Here is a tiny trained network, its code and every weight. The questions are about switching its units off for an input and a class, where a switched-off unit gives its printed mean instead of its output.

import numpy as np


def w(rows, s, z=0):
    codes = np.array(rows[::2]) - 128.0
    scale = np.full(codes.shape[1], s)
    scale[-1] = z or s
    return codes * scale


def norm(h):
    return h / np.sqrt((h * h).mean(-1, keepdims=True) + 1e-5)


def f(y):
    return y / 2 * (1 + np.tanh(0.7978845608 * (y + 0.044715 * y**3)))


def log_softmax(a):
    a = a - a.max(-1, keepdims=True)
    return a - np.log(np.exp(a).sum(-1, keepdims=True))


def net(x, mask):
    res = np.array(x, float).reshape(1, 7) / 4 @ E
    u = 0
    for l in range(2):
        y = f(norm(res) @ A[l][:, :-1].T + A[l][:, -1])
        res = res + np.where(mask[u : u + 7], y, B[l][:, -1]) @ B[l][:, :-1]
        u += 7
    return log_softmax(norm(res)[-1] @ U[:, :-1].T + U[:, -1])


A, B = {}, {}
E = w([
[2,193,44],'x0',
[130,127,130],'x1',
[214,194,97],'x2',
[126,128,126],'x3',
[129,127,127],'x4',
[129,129,129],'x5',
[112,153,247],'x6',
],0.0086)
A[0] = w([
[179,219,120,238],'0.n1',
[110,207,227,200],'0.n2',
[103,115,81,192],'0.n3',
[155,112,111,93],'0.n4',
[52,254,164,3],'0.n5',
[86,129,156,77],'0.n6',
[134,30,145,176],'0.n7',
],0.018,0.0065)
B[0] = w([
[159,195,85,254],'0.n1',
[149,78,175,254],'0.n2',
[115,181,151,195],'0.n3',
[181,121,134,133],'0.n4',
[140,3,49,195],'0.n5',
[83,142,160,140],'0.n6',
[182,107,89,204],'0.n7',
],0.014,0.0087)
A[1] = w([
[196,142,246,3],'1.n1',
[127,118,160,14],'1.n2',
[168,155,205,86],'1.n3',
[216,114,186,103],'1.n4',
[118,196,163,5],'1.n5',
[124,213,100,69],'1.n6',
[191,130,84,70],'1.n7',
],0.014,0.0015)
B[1] = w([
[8,253,158,219],'1.n1',
[159,124,104,122],'1.n2',
[126,172,111,170],'1.n3',
[22,200,208,255],'1.n4',
[113,69,39,130],'1.n5',
[72,54,222,200],'1.n6',
[166,30,150,230],'1.n7',
],0.0063,0.0059)
U = w([
[188,47,84,253],'0',
[2,160,99,98],'1',
[113,103,242,127],'2',
[53,24,142,32],'3',
[239,189,102,75],'4',
[116,234,44,152],'5',
[158,243,204,88],'6',
],0.027,0.0039)

Each question gives the input, the list of numbers given to net, and the class t.
The units are the neurons (one row each of A and B). Each row of codes is followed by its name. A weight is (code - 128) times the scale printed after its matrix; where a second scale follows, it is the last column's (A, B and U).
mask holds one flag per neuron, layer by layer. A switched-off neuron (its flag False) gives its mean, the last column of its row in B, instead of its output. The means were averaged over made-up inputs and are rounded, as every weight is.
A unit's drop is (log p(t) with every unit on - log p(t) with that unit switched off) / (log p(t) with every unit on - log p(t) with every unit switched off).
unit that matters most: the unit with the biggest drop
top k neurons: the k neurons with the biggest drops, biggest first
top k neurons in layer l: the k neurons of layer l with the biggest drops, biggest first
drop of u: that unit's drop, to one decimal
input [1,-4,-6,0,5,1,-5], class 1: unit that matters most	0.n2
input [1,-5,1,-2,6,2,-3], class 5: top 2 neurons in layer 1	(1.n5, 1.n4)
input [5,6,-6,-8,-4,2,3], class 3: top 2 neurons in layer 0	(0.n5, 0.n1)
input [-8,-2,8,4,-6,2,5], class 6: top 3 neurons	(1.n1, 1.n4, 0.n5)
input [-8,-3,6,-3,-2,6,2], class 6: top 2 neurons	(0.n5, 1.n4)
input [1,-4,-7,-3,7,7,-1], class 1: top 3 neurons	(0.n2, 0.n5, 1.n7)
input [1,-7,-6,-2,-4,-2,-1], class 1: top 3 neurons	(0.n2, 0.n5, 1.n7)
input [-1,6,5,-4,0,5,1], class 6: top 3 neurons in layer 0	(0.n5, 0.n7, 0.n2)
input [-4,6,1,1,-2,6,-7], class 4: top 2 neurons	(0.n5, 0.n4)
input [2,7,-1,8,1,4,-6], class 1: top 3 neurons in layer 0	(0.n1, 0.n2, 0.n5)
input [8,4,1,-5,2,5,1], class 0: top 3 neurons	(0.n5, 1.n4, 1.n1)
input [-7,-7,1,-4,-3,-4,4], class 6: top 3 neurons	(0.n5, 1.n1, 1.n6)
input [1,2,0,-5,3,1,-2], class 1: top 2 neurons in layer 1	(1.n6, 1.n5)
input [5,1,-3,3,5,-2,7], class 3: unit that matters most	0.n5
input [7,2,-7,0,6,0,3], class 3: top 2 neurons in layer 1	(1.n1, 1.n4)
input [5,-8,-4,-4,2,2,8], class 3: drop of 0.n5	0.5
input [4,-1,-8,-6,5,5,7], class 3: drop of 0.n5	0.5
input [3,-7,2,3,3,-1,3], class 0: drop of 0.n5	1.0
